Below are the code and all the weights of a small trained network. Each question names an input and a class and asks about switching units off, where a switched-off unit gives its printed mean instead of its output.

import numpy as np


def w(rows, s, z=0):
    codes = np.array(rows[::2]) - 128.0
    scale = np.full(codes.shape[1], s)
    scale[-1] = z or s
    return codes * scale


def norm(h):
    return h / np.sqrt((h * h).mean(-1, keepdims=True) + 1e-5)


def f(y):
    return y / 2 * (1 + np.tanh(0.7978845608 * (y + 0.044715 * y**3)))


def log_softmax(a):
    a = a - a.max(-1, keepdims=True)
    return a - np.log(np.exp(a).sum(-1, keepdims=True))


def net(x, mask):
    res = np.array(x, float).reshape(1, 5) / 4 @ E
    u = 0
    for l in range(2):
        y = f(norm(res) @ A[l][:, :-1].T + A[l][:, -1])
        res = res + np.where(mask[u : u + 8], y, B[l][:, -1]) @ B[l][:, :-1]
        u += 8
    return log_softmax(norm(res)[-1] @ U[:, :-1].T + U[:, -1])


A, B = {}, {}
E = w([
[144,136,118,117,154,134,149,154,93,125,119],'x0',
[128,163,132,115,117,120,131,146,129,151,172],'x1',
[124,66,192,20,90,58,114,130,103,248,27],'x2',
[239,100,110,79,229,185,108,80,254,219,99],'x3',
[73,3,81,137,99,96,133,201,111,184,171],'x4',
],0.0088)
A[0] = w([
[137,62,51,111,158,166,143,170,219,183,156,45],'0.n0',
[199,187,172,111,149,164,129,68,217,168,114,138],'0.n1',
[127,186,244,2,97,69,119,67,86,153,42,81],'0.n2',
[149,105,131,39,201,87,100,82,156,213,111,23],'0.n3',
[176,106,93,175,188,163,101,135,164,172,171,46],'0.n4',
[143,100,162,35,186,143,142,100,190,239,90,1],'0.n5',
[95,183,169,143,129,103,122,96,79,110,120,82],'0.n6',
[176,116,74,131,226,198,125,96,201,172,167,58],'0.n7',
],0.0076,0.0063)
B[0] = w([
[29,126,37,50,115,254,111,151,128,146,108,195],'0.n0',
[139,170,123,150,181,64,160,158,131,71,139,254],'0.n1',
[35,144,89,61,133,183,140,73,128,137,122,246],'0.n2',
[171,95,176,197,24,166,93,165,92,117,120,211],'0.n3',
[45,151,98,90,163,106,96,81,97,150,124,171],'0.n4',
[177,128,156,180,27,167,101,191,91,132,153,230],'0.n5',
[133,155,99,84,115,172,157,91,170,127,117,153],'0.n6',
[99,142,145,66,212,70,148,96,166,90,133,231],'0.n7',
],0.0095,0.0075)
A[1] = w([
[97,127,146,177,130,119,135,117,113,118,193,148],'1.n0',
[72,61,130,159,125,147,151,168,68,127,165,74],'1.n1',
[208,231,187,137,124,149,91,107,128,61,117,252],'1.n2',
[147,108,111,173,130,129,128,168,185,68,184,64],'1.n3',
[67,148,50,241,143,145,182,121,112,107,162,109],'1.n4',
[75,121,171,80,120,89,155,91,70,153,95,46],'1.n5',
[87,127,153,102,66,128,119,156,108,199,66,67],'1.n6',
[131,255,230,143,72,186,154,73,110,102,69,72],'1.n7',
],0.0091,0.0021)
B[1] = w([
[173,118,160,40,203,147,80,152,124,130,40,169],'1.n0',
[153,128,228,109,141,139,90,66,174,129,216,222],'1.n1',
[171,91,122,223,100,11,176,92,103,132,94,254],'1.n2',
[78,116,141,57,162,158,162,178,126,152,89,175],'1.n3',
[189,73,112,155,49,180,92,162,146,195,91,234],'1.n4',
[67,116,115,83,174,147,180,88,174,122,196,181],'1.n5',
[161,147,152,185,254,30,159,127,150,39,178,228],'1.n6',
[143,189,10,114,70,180,123,93,90,227,15,252],'1.n7',
],0.0081,0.0079)
U = w([
[208,159,92,204,28,116,155,114,111,156,25,149],'0',
[7,176,56,57,134,218,142,84,149,120,113,252],'1',
[160,37,210,172,64,182,69,212,152,141,180,128],'2',
[69,97,207,130,153,3,179,84,136,105,232,61],'3',
[142,198,121,191,246,30,173,111,180,56,117,57],'4',
],0.014,0.0033)

Each question gives the input, the list of numbers given to net, and the class t.
The units are the neurons (one row each of A and B). Each row of codes is followed by its name. A weight is (code - 128) times the scale printed after its matrix; where a second scale follows, it is the last column's (A, B and U).
mask holds one flag per neuron, layer by layer. A switched-off neuron (its flag False) gives its mean, the last column of its row in B, instead of its output. The means were averaged over made-up inputs and are rounded, as every weight is.
A unit's drop is (log p(t) with every unit on - log p(t) with that unit switched off) / (log p(t) with every unit on - log p(t) with every unit switched off).
The circuit of an input: a set's keep is (log p(t) with only the set's units on - log p(t) with every unit switched off) / (log p(t) with every unit on - log p(t) with every unit switched off). Starting from the 12 units with the biggest drops (on a tie, the unit counted first), units are removed one at a time, each time the one whose removal leaves the highest keep (on an exact tie, the one counted first), for as long as the keep stays at least 0.8.
units of the circuit, in order: the units of the circuit, biggest drop first
unit that matters most: the unit with the biggest drop
top k neurons: the k neurons with the biggest drops, biggest first
top k neurons in layer l: the k neurons of layer l with the biggest drops, biggest first
drop when u is switched off: that unit's drop, to one decimal
input [-4,1,2,5,3], class 2: units of the circuit, in order : (0.n5)
input [-8,-7,0,-7,7], class 2: top 4 neurons : (0.n7; 1.n4; 0.n2; 1.n2)
input [-4,1,5,-3,2], class 3: top 3 neurons : (1.n6; 1.n7; 0.n0)
input [8,-7,1,-4,3], class 3: top 2 neurons : (0.n1; 0.n5)
input [-4,-4,3,0,1], class 3: top 3 neurons in layer 0 : (0.n2; 0.n0; 0.n6)
input [-8,-3,1,-5,1], class 3: top 3 neurons : (0.n1; 0.n2; 0.n5)
input [-3,-7,7,0,-6], class 1: top 2 neurons : (0.n2; 1.n5)
input [3,8,0,-8,3], class 2: top 4 neurons in layer 1 : (1.n4; 1.n2; 1.n0; 1.n6)
input [3,0,8,3,4], class 2: top 2 neurons in layer 0 : (0.n5; 0.n3)
input [-2,3,-1,2,0], class 4: top 4 neurons : (0.n7; 0.n1; 0.n2; 1.n7)
input [-1,-5,-8,-6,0], class 0: top 2 neurons in layer 0 : (0.n0; 0.n6)
input [-5,-1,3,-3,4], class 3: drop when 1.n7 is switched off : 0.0
input [-2,0,-1,-4,7], class 2: drop when 1.n4 is switched off : 0.1
input [-2,6,-1,-5,-6], class 0: unit that matters most : 1.n2
input [-4,4,3,-4,-7], class 1: drop when 0.n2 is switched off : 1.3
